(in the rows, 128 means zero)
Facts:
baklem: Ξ lefostul,vulem,droka,vigra
begrom: Λ gibustum,vipok; Ξ klete,fleplik,vulem,fitremin
bistu: Λ kube
brafle: Ξ bigrik,plukam,legamu
broklo: Λ klatres,bibruk
brufes: Ξ pluva,gubro,zogri
bruklir: Λ figen
bugil: Ξ betutra,brivi
dodal: Λ leko; Ξ gasa,zuto
drapar: Ξ zorem
dregri: Λ tume
drodun: Λ sedrurun,stotri,gize; Ξ rusta,vulem,plifle,plibi,ladrubek
drofus: Ξ testas,roper
droge: Λ trake,trena,figen,bibruk,broklo; Ξ klusto
droka: Λ sedrurun
druvin: Λ rusta
dudre: Λ fita,vigra; Ξ roper
figen: Ξ brabra,stazes,ristak
fligral: Λ zorem,plister,gedri
fodro: Ξ ronal,zuto,zogri
fogras: Ξ vulem,droka,dregri,trazetron,melir
gapa: Λ figen,trazetron; Ξ gremigrok,trena
gedri: Λ kera; Ξ melir
gibustum: Λ kera,vipok
gize: Λ trazetron
grikino: Λ stusal,trazetron
grizin: Λ skimem
kadu: Ξ fligral,zomam,lobran,plitros
kera: Λ zoflo; Ξ zuto,roper,baflu
keras: Λ bibruk; Ξ ledul,klonarum
kevu: Ξ klalis,pupo
klatra: Λ dudre,begrom,klezabril,gize; Ξ drizur
klatres: Λ stotri,lofen
klete: Λ brufes
klezabril: Λ figen
kliklum: Ξ vagra
klosker: Λ klezabril
kuflal: Λ ristak,klosker
kulon: Λ kube,trazetron; Ξ pupo,lirem,zuto
ladrubek: Λ klezabril
lefostul: Λ gibustum,stotri
leko: Λ klete
lobran: Λ klete,trazetron
lofen: Λ stotri; Ξ skaskos
lumak: Λ lefostul,ristak; Ξ fleplik,gremigrok,zitrul
mukas: Ξ gasa,rusta
nager: Λ testas,gibustum
naplek: Λ zami,keras,kube
naras: Ξ zogri
nazo: Ξ testas,plifle
nugrastok: Λ lumak
petre: Λ klatra,studel,grizin; Ξ fleplik,klosker,klebi
plibi: Λ vivos
plifle: Λ lefostul,temo,nager
pliflir: Λ laral; Ξ pluva,droka
plister: Ξ skeba
plukam: Λ leko,fita
rakas: Ξ bigrik,trake,nugrastok
rebruto: Λ plifle,vigra; Ξ fatruk,zorem,plukam,bibruk
rufon: Ξ zomam,legamu
sedrurun: Λ trazetron
sekla: Λ trazetron,klosker
skasim: Ξ trena,klonarum,ristak
skaskos: Λ stebrok,lobran
skeba: Λ roper,drodun
stebrok: Ξ saser,festen,nuvo,gize
steli: Λ muzok; Ξ stotri,plukam
studel: Λ stusal,sedrurun,zoflo; Ξ klete,klusto,bibruk,druvin
stusal: Λ fita,figen; Ξ brabra,fatruk,klebi
temo: Λ kera,klezabril; Ξ vagra,ronal,lirem,bovo,zogri
tesim: Ξ skimem,skeba
trazetron: Λ stotri
trazom: Ξ betutra,tronar,zitrul
tume: Λ fligral,keras
vigra: Λ klatres
vipok: Λ stotri,fita; Ξ droka,risa
vivos: Λ stusal
zami: Λ stotri; Ξ plifle,zomam
zoflo: Λ fita; Ξ gasa,tronar
zomek: Ξ drizur,zorem
zorem: Λ lofen
zuto: Λ nager

Known rows:
kadu: [131 108 124 136 163 105 159  83 130 107 193 202 163 145 159  90 102 123
 142 103  83 167 116 102 112 108 113 150 136 107 166 180  90 105 144 131
 126]
mukas: [148 119 168 142 140  98 144 110 128 132 193 180 167 137 166 112 167 125
 170 116  77 150 115  92 117 115 116 150 141 105 129 177  81 112 135 126
 115]
keras: [126 108 122 135 159 105 142  76 150 111 143 182 137 111 144 116 129 123
 143 104  80 152 120  92 147 108 126 160 141 106 175 149  83 117 136 122
 115]
gredron: [140 107 135 151 141 104 157  79 129  90 145 142 136 111 147 118 118 129
 143 111 101 151 127 117 122 120 110 149 141 118 107 127 112 110 137 123
 135]
gremigrok: [147 116 127 143 148 133 144  79 129  92 147 142 136 111 144 109 137 124
 139 116  93 153 117 116 168 119 111 155 168 124 110 127  92 119 136 122
 141]
stazes: [140 111 136 151 143 109 159  79 133  91 145 143 137 114 149 116 121 128
 142 111 101 152 123 121 135 121 109 149 150 119 111 125 108 111 135 120
 137]
zuto: [129 107 159 135 153  97 145  77 128  90 143 139 128 129 160 134 158 172
 163 122  86 153 147  94 113 142 109 148 147 104 111 148  88 105 135 123
 113]
grikino: [128 108 137 136 141 103 148  79 126  92 144 141 129 113 142 141 106 151
 143 117  98 162 147  94 159 118 112 150 155 117 115 126 101 112 137 120
 135]
ronal: [146 108 141 139 140 106 159  78 126  92 145 143 131 122 147 111 110 145
 142 103  94 151 141 142 113 121 112 148 153 109 111 134  99 106 136 122
 119]
klalis: [140 109 139 149 143 107 157  77 127  92 147 142 138 112 154 117 123 129
 143 110 101 151 126 119 125 122 109 152 142 114 114 126 111 108 135 123
 132]
zorem: [125 150 148 162 136  96 145  79 130  91 143 138 129 113 163 152 101 128
 144 144 132 160 143  92 108 117 112 177 137 110 148 119  85 144 162 139
 127]
fodro: [150 106 130 137 140 102 146  79 131 120 149 176 139 152 151  93 111 127
 142 102  79 154 137 154 109 109 150 149 143 103 135 179  78 103 138 123
 110]
zomek: [138 158 129 159 138  98 145  83 127 101 173 173 136 142 165 120  99 124
 141 127  85 161 118 107 110 110 141 165 132 107 179 120  80 151 166 147
 112]
zami: [122 107 127 135 173 101 156  89 126 105 188 208 161 143 165 103  99 123
 169 106  85 194 116  91 120 107 109 167 134 106 173 212  83 104 166 121
 157]
kuflal: [126 106 133 139 143 104 152  77 129  92 145 138 128 114 143 128 113 137
 144 126 101 153 141  92 130 120 109 155 145 110 110 123 102 107 133 121
 144]
steli: [127 124 124 138 145  98 148  81 131 104 162 182 143 135 144 109 100 125
 138 123  81 171 122  90 119 108 130 166 139 104 176 145  82 118 141 126
 116]
saser: [138 107 138 151 141 108 159  80 128  92 144 141 137 114 151 117 120 124
 143 111 102 152 125 118 126 122 107 148 146 118 106 126 114 111 136 123
 136]

Rows:
No name comes twice in this set of rows, the named rows included.
[129 107 126 139 162 100 165  83 128 108 201 211 167 146 163  86 100 127
 144 104  87 172 115  97 116 106 111 155 139 107 178 191  94 104 146 138
 136]  rufon
[150 117 165 147 138 105 144  85 130  98 145 144 148 114 155 121 161 129
 147 122  89 151 117  99 138 133 110 149 155 109 109 141 108 110 135 124
 141]  tronar
[142 138 145 168 138 100 157  78 125  92 147 142 129 121 164 132 100 137
 141 133 117 151 132 116 112 125 111 155 137 114 119 121 102 137 152 139
 117]  drizur
[134 113 155 135 149  97 144  89 129 124 160 154 156 136 160 117 173 127
 174 133  80 152 117  92 116 118 133 150 141 100 140 182  79 106 135 123
 114]  dodal
[122 106 119 159 239 100 150  78 130  90 158 142 129 124 178 137 111 124
 144 109  77 148 119  94 155 108 151 169 138 103 155 127  79 105 169 122
 112]  dudre
[157 112 203 153 140  99 144 103 131 115 151 141 161 119 172 131 195 159
 186 132  86 148 114  95 123 147 106 149 151 107 105 160 116 107 134 129
 125]  gasa
[124 105 135 137 164 102 145 107 126 121 184 186 146 131 144 128 103 127
 171 102  80 181 121  90 138 109 116 149 139 108 153 171  84 113 152 120
 124]  drodun
[140 115 125 161 139 106 154  80 124  90 147 141 138 115 176 134 106 131
 144 105  86 152 117 115 121 119 110 160 158 122 112 125 111 107 137 123
 138]  fita
[125 107 122 163 242 102 169  79 147  90 182 157 141 133 177 109 117 125
 144 107  82 149 119 115 160 108 140 147 137 104 139 135  84 108 182 122
 112]  drofus

Now the same nodes, written a new way:
Known rows:
zomek: [137 136 144 104 103 121  82 130 108 114 144 115  99  99 133 120 126 158
 146 190 167 132 122 116 103 135 171 120 104  99 136 120 124 157 120 140
 139 101  98 120 149 104]
dodal: [115 129 122 117 140 115 164 176 132 185 154 137 156 125 116 130 151 151
 155 153 124 167 117 128 232 140 186 152 155 170  99 119 144 151 141 120
 128 127  99 168 142  89]
zoflo: [137 115 112 104 134 114 158 135 114 169 102 173 178  80 139 164 142 107
 128 148 151 158 123 136 166 126 155 124 129 116  88 116 145 123 128 134
 174 171 105 159 133 101]
keras: [106 121 122  97 115 106 163 140 152 107  48 141 120 126 180  87 148 100
  99 114 218 144 107  75 115 132  96 120  72 130 102 119 126 146  92 103
 133 137 144 111 141 128]
stebrok: [179 156 166 110 143 103 164 176 138  92 112 148 148  77 119  94 138 172
 145 140 123 175 126  94 109  87 141 110 105  97  85 159 123 111 156 130
 160  90 116 166 160 115]
skasim: [ 99 119 129 132 116  83 139 141 170 106 108 150 113  93 211  84 158 115
 112 181 157 138 128  64 132 140 123 148  43 124 108  93  96 137  96 121
 129 117 123 103 145 131]
drapar: [130 133 146 111 107 130  76 128 105 115 150 118  91  99 128 117 131 156
 140 181 162 130 121 125 104 139 158 121 104 100 142 120 131 156 124 146
 140 100 104 120 145 107]
naplek: [131 143 116  94 131 132 157 113 122 118 102 152 117 161 110 121 128 150
 145  91 187 118 107 120 118 103 112 123 165 173 116 139 118 136 124 119
 126 105 132 140 135 162]
saser: [185 145 164 132 142 148 128 141 113  74 120 135 111 125 139 109 121 126
 126 123  64 111 147 136 113  93 129 139 132 110 119 161  89 104 167 121
 106 100 110 148 136 155]
nager: [161 102 139 128 125 119 140  95 140 104 121 159 154 138 116 144 136 137
 129 128 137 135 132 123 124  96 116 107 106 122 124 133 130 110 130 126
 127 130 119 142 141 143]
trena: [ 82 107 120 118 138 136 124 145 125 125  41 160 102 163 173 107 148  50
 101  83 167 125 133 120 118 141  57 136  84 120 130 139 130 122  99 107
 115 157 157 102 119 157]
gremigrok: [ 94 115 125 144 153 130 110 130  98 133 111 161  91 126 189 119 151  62
 125 152 104 114 155 126 135 151 117 173 108 128 124 110 118 127 125 133
 119 143 137 113 114 158]
droka: [114 139 103 154 157 131 142  99 104 132 154 106 140 188  98 154 106 143
 140  83  78 108 121 137 103 157  84 127 155 172 148 134 151  77 125 135
 133 115 199 131  75 164]
klebi: [ 91 111 132 142 144 138  71 123  95 127 126 137  81 136 161 116 148  90
 138 158 111 110 148 132 111 155 109 154 104 125 144 121 130 131 124 136
 127 126 134 111 115 152]
zomam: [106 120 135 171 142 167 103 101 186 115 182  86 121 122 120 102 127  87
 121  68 122 102 159 138 130 122 111 128 188 111 158 126 117 154 158 129
 112 135  98 114 121 123]
klete: [ 80 109 159 145 170 149  62 155  69 142 162 123 121 159 136 110 153 103
 171 141 109 155 139 132 140 162 125 142 117 125 139 156 191 114 157 137
 138 112 136 158 102 111]
testas: [137  87 126 161 142 145 139  91 159 138 137 122 170 136 109 158 128 100
 113  92 101 131 153 155 152 113 110 119 174 115 142 132 138 128 155 125
 122 175 116 133 120 118]

Rows:
No name comes twice in this set of rows, the named rows included.
[153 135 112  93  69  92 174 154 142 163 111 136 174 155  87 158 121 181
 101 149 151 156  87 130 188 120 164 110 101 163 113 117 135 133  82 107
 107 142 124 128 145  99]  temo
[ 92 115 120 147 160 144  84 121  70 138 126 137  92 138 174 133 140  71
 134 158 103 104 146 138 125 178 122 163 123 123 134 121 127 115 133 141
 125 137 135 126 102 142]  fleplik
[121 121 145 106 115 165  93 136 139 114  95 113 116 146 101 109 115 107
 116  66 185 130 125 140  92 108  89  99 138  95 150 157 145 141 121 119
 115 141 118 119 132 118]  trake
[158 107 127 116 100  99 178 131 149 157 118 140 184 107  91 165 131 146
 102 142 138 169 112 137 180 108 165 106 134 130 108 118 138 143 122 113
 142 177 115 139 148  86]  kera
[123 121 128 127 118 146  93 118 170 147 153 155 121 120  81 134 114 149
 137  99 154 107 133 142 101  81  93 104 138 121 160 134 135 122 127 136
 119 116 110 126 138 147]  nugrastok
[109 130 124 138 147 144  92 115  78 129 147 112 115 131 166 137 128  90
 142 148 112 108 138 133 115 190 138 150 118 122 137 118 132 112 134 142
 140 120 140 129  98 124]  fitremin
[137 135 121  95 123 132 147 124 128 115  82 140 127 151 110 123 122 140
 134  86 173 129 115 124 106 112 105 111 143 137 125 144 127 123 124 122
 125 125 133 135 135 146]  broklo
[144 127 140 109 123 140 137 138 145 128 104 154 156 132 114 132 132 123
 124  95 144 135 116 142 119 102 110 113  89 112 125 143 133 104 112 120
 128 131 111 140 138 135]  vivos
[152 130 134 116 124  96 161 125 136 111  96 140 146  99 107 133 118 163
 130 124 142 149 126 115  99  95 115  92 126 114 107 136 134 117 133 129
 162 126 148 132 149 146]  lofen
[ 75 141  93  89 129 114 133 110 105 154 154 169 134 112 177 137 150 148
 157 159 198 147 106 131 105 132 156 119  73 151  96  96 137 117  53 142
 196 118 108 121 134 150]  petre
[126 124 153 129 116 153  61 128  95 111 143 115  79 132 119 119 133 124
 141 149 112 117 143 154 109 115 139 132 128 112 159 142 123 142 140 135
 108 116 116 118 134 143]  drizur
[141 137 130 152 113 123 135 136 115 124 137  84 123 184 108 126 117 142
 109 133  49 120 125 136 163 151 145 144 126 162 142 131 119 133 126 110
  86 126 161 112 117 123]  gubro
[ 83  94 128 151 125 110  94 162 167 151  79 175 101 107 156 122 150  87
 110 121 128 138 142 125  97 116  47 129  61  96 145 130 133 105 103 129
 117 149 166  88 122 160]  ristak

The same nodes again, as new rows of numbers:
Known rows:
steli: [136 167 106 142 133 176 124 178  99 129  80 114 130 147 148 110 157 127
 123 124 134 146 152 110 121 146 153]
gedri: [127 183  90 122 117 156 110 179  77 120 115 132 161 177 160 120 173 139
 123 122 127 138 163 124 145 174 149]
leko: [146 179 111 150 115 139 131 174  82  92 109 111 131 144 175 129 151 136
 128 105 152 139 150 151 104 137 158]
plitros: [140 164 119 166 111 164 134 205 100 117 102 134 154 149 174 111 156 146
 126 102 152 143 153 121  95 135 164]
skasim: [132 179  99 170  95 177 118 165 121 103  81 135 180 130 146 148 194 127
 133 113 140 143 144 103 132 121 144]
kevu: [118 176 113 132  92 168 130 168 102 108 105 141 151 151 148 107 166 138
 121 117 141 144 150 109 113 135 151]
skeba: [142 174 111 168 107 162 129 192  95 110  91 126 157 149 169 125 159 134
 146 105 148 130 157 132 119 143 156]
tume: [145 168 122 154 100 167 139 206  85 112  89 126 155 166 173 102 141 142
 137 100 156 126 155 142 126 153 161]
petre: [135 181  97 161  99 163 110 170 108 104  88 122 174 141 146 146 180 127
 141 119 136 135 154 121 152 141 141]
vulem: [135 183 107 137 114 138 104 201  74 110 129 146 173 170 183 120 182 155
 111 113 144 151 163 123 129 153 152]
zoflo: [116 165 109 109  71 156  95 136 121  65 116 121 162 146 102  98 101 174
 172 153 108 154 151  98 141 151 153]
saser: [136 166 123 159 103 159 128 200  94 108 106 144 155 151 181 108 159 143
 131  99 152 141 151 127 107 135 163]
rusta: [131 159 120 146  94 154 122 196  99  99 114 133 157 151 163  95 143 162
 134 117 134 149 153 118 107 140 171]
stotri: [133 191 117 176 111 170 135 203  84 126 101 139 138 143 174 100 173 143
 144 117 138 156 161 113  96 131 160]
trazom: [130 169 108 149  75 167 109 160 121  85 100 129 174 129 130 119 164 151
 139 132 120 155 147 104 137 128 158]
klalis: [135 171 122 155  99 160 133 198  93 107 102 144 155 153 181 105 159 146
 135 104 152 140 150 125 107 138 164]
drodun: [121 180  89 144 128 158 108 181  88 132 120 110 154 173 119 119 168 147
 124 139 111 151 186 106 111 148 139]

Rows:
No name comes twice in this set of rows, the named rows included.
[137 173 110 143 109 165 122 183 100 120  81 124 153 157 145 125 171 130
 127 121 141 134 155 119 134 144 140]  droge
[141 154  98 176 144 166 127 196 103 152 109  99 135 170 132 130 151 138
 123 107 126 124 164 118  76 143 170]  plifle
[140 173 112 175  92 159 112 192 105  96  95 138 181 137 172 134 180 141
 139 105 146 141 148 122 133 129 157]  fleplik
[146 170 116 154 138 166 122 189  98 121  83 118 120 141 167 117 140 131
 139 114 144 143 151 119 109 143 161]  plukam
[145 183 122 126 129 172 119 197  65 132  60 126  85 154 198  62 162 127
 124 123 139 152 132 131 148 152 169]  zorem
[125 172 122 156  84 159 127 189  88 107 105 149 148 158 174 104 163 140
 129  91 157 130 141 131 106 125 162]  baflu
[133 155 106 150 147 193 127 182 120 142  82 116 135 138 134 115 163 129
 110 127 126 154 151  86  95 131 159]  brafle
[136 177 104 159 112 157 133 188  85 116 111 122 142 156 179 113 154 136
 146 107 135 132 157 142 112 156 176]  nager
[133 175 127 150 109 168 158 197  95 111 102 143 158 148 183 107 153 138
 129 104 159 143 158 126  89 145 156]  vagra
[117 206 124  95 125 165 198 171  78 114 121 153 157 161 176 115 166 125
  97 130 168 156 182 119  71 165 119]  brufes
[118 190 126 104 120 171 210 178  98 141 105 137 147 159 164 103 139 120
 133 138 162 133 183 134  71 182 128]  temo
[131 177 111 153 117 162  93 171 115 112  67 132 152 145 141 147 158 123
 156 121 151 139 156 105 142 143 125]  stusal
[125 175 102 141 115 167 108 174  99 109  82 128 158 154 149 127 157 129
 146 114 141 137 160 117 146 152 137]  studel
[132 172 119 159 101 162 107 182 123 115  81 138 164 140 149 142 188 128
 133 120 149 140 146 104 127 128 139]  figen
[145 182 105 157 113 138 125 176  87  91 110 114 141 140 178 135 161 133
 128 107 153 138 151 151 116 135 159]  klete

The same nodes again, as new rows of numbers:
Known rows:
plitros: [116 144 107 139 128 145 131 141 132 132 127 117 142 154 152 155 146 127
 106 142 146 125 156 126 126 106 121 147 103 133 146 105 135]
plister: [118 124 130 156 130 109 147 135 110 163 113  86 120 114 115 140 153 153
 101 120 132 140 154 117 112 112 128 145 148  82 150 179 144]
vigra: [105 113 122 162 146 148 110 128 104 142 128 136 143 126 116 140 113 127
 118 137 117 133 155 138 112 106 148 127 113  92  98 113 124]
pluva: [109 129 118 154 143 154 111 131  99 149 159 132 120 134 116 152 133 144
 115 164 126 113 145 144 147 129 159 128 122  92 111  97 135]
klatres: [113 125 132 152 130 114 144 130 118 149 125 104 134 128 117 132 134 126
 110 126 137 132 150 130 132 124 132 131 132 103 133 141 126]
brufes: [138 121 125 153 155 149 105 144  93 163 163 104 144 159 137 123 157 153
 156 126 126 111 126 117 148 152 145 102 119  31 162 172  95]
testas: [120 122 121 168 133 129 108 141  97 137 114 146 140 137 110 163 156 144
 119 129 153 136 158 122 133  99 130  89  86 135 140 119 130]
kulon: [ 97 134 148 144 153 124 159 150 108 126 159 139 130 158 119 123 156 130
 104 112 170 126 156 151 162 163 126 111 144  50 134 149  90]
legamu: [120 134 119 126 129 147 119 141 120 132 118  92 138 159 162 156 135 121
 113 146 144 133 146 135 137 113 115 142 119 152 139  92 131]
sekla: [110 135 132 153 135 115 165 123 134 138 144 110 146 133 120 114 126 122
 102 120 136 122 150 141 147 131 125 128 125 102 116 123 111]
bibruk: [127 103 150 126 141 142 100 135  82 161 101  81 126 125 127 138 133 120
 123 138 119 148 135 150 128 110 120 135 162 150 120 125 127]
lobran: [126 137 108 141 137 140 141 152 119 152 118  98 176 171 144 141 132 115
 118 134 127 128 145 124 140 117 119 124  90 120 151 122 130]
zogri: [108 136 127 143 140 137 123 145  84 147 170 143 111 146 107 155 148 156
 104 165 139 110 140 160 185 137 156 110 124 104 123  87 132]
vipok: [107 112 123 163 154 145 113 117 126 138 141 114 137 128 133 128 116 125
 143 127 129 126 157 117 103 128 146 131 119  50 116 137  95]
tronar: [111 129 117 144 131 145 141 159 104 142 150 192 126 119 126 116 145 148
 105 123 154 131 132 133 151 114 136 129 129 141 116 119 165]
zomam: [112 145 103 134 130 146 127 147 120 135 113 119 147 158 148 164 137 128
  92 149 148 134 152 131 138 102 119 143  92 144 142  88 148]
keras: [ 94 136 162 156 135 120 128 121 138 161 144 101 139 141 117 110 166 117
  88 115 141 142 154 142 130 114 144 162 138  97 164 190 122]

Rows:
No name comes twice in this set of rows, the named rows included.
[111 129 133 146 149 122 140 148 112 133 137 145 138 148 121 136 149 131
 116 114 171 130 155 126 136 135 127 106 113  86 144 148 104]  dudre
[117 116 162 139 142 137 121 112 139 109 133  70 131 140 161  96 133  98
 140 106 148 139 148 140 132 138 101 132 153 108 115 136  67]  rebruto
[107 115 128 163 149 151 118 127 113 144 120 116 132 126 129 132 125 128
 130 127 124 135 164 127  95 113 143 139 132  60 112 150 120]  gedri
[122 124 102 155 129  93 179 131 122 164 132 111 142 108 103 137 110 140
 103 135 125 121 136 125 126 128 125 128 130 115 128 122 141]  gize
[120 106 144 141 139 122 135 118 130 140 134  86 127 129 144 124 132 115
 139 119 145 136 141 129 134 137 111 125 149 113 134 131  83]  klatra
[120 127 141 130 130 147 103 120 117 142 141 103 124 134 150 116 143 111
 121 140 135 135 130 148 152 118 125 149 148 166 124  98 128]  fatruk
[107 126 132 168 126 112 153 116 137 123 138 106 136 133 127 120 126 129
 112 122 133 123 154 138 146 127 127 117 114 114 114 126 107]  kuflal
[111 141 128 143 137 131 139 151 106 142  87  97 149 157 123 159 144 116
  83 133 142 145 163 139 119  99 122 143 112 123 140 133 143]  fligral
[112 140 112 141 141 159 130 148 134 122 130 145 136 155 158 138 149 138
 120 118 178 133 157 110 110 123 118 137 110  83 144 138 120]  nazo
[127 110 149 132 137 130 106 127 104 152 111  79 133 134 134 149 136 122
 128 135 135 143 141 135 131 119 115 124 145 147 136 125 110]  stotri

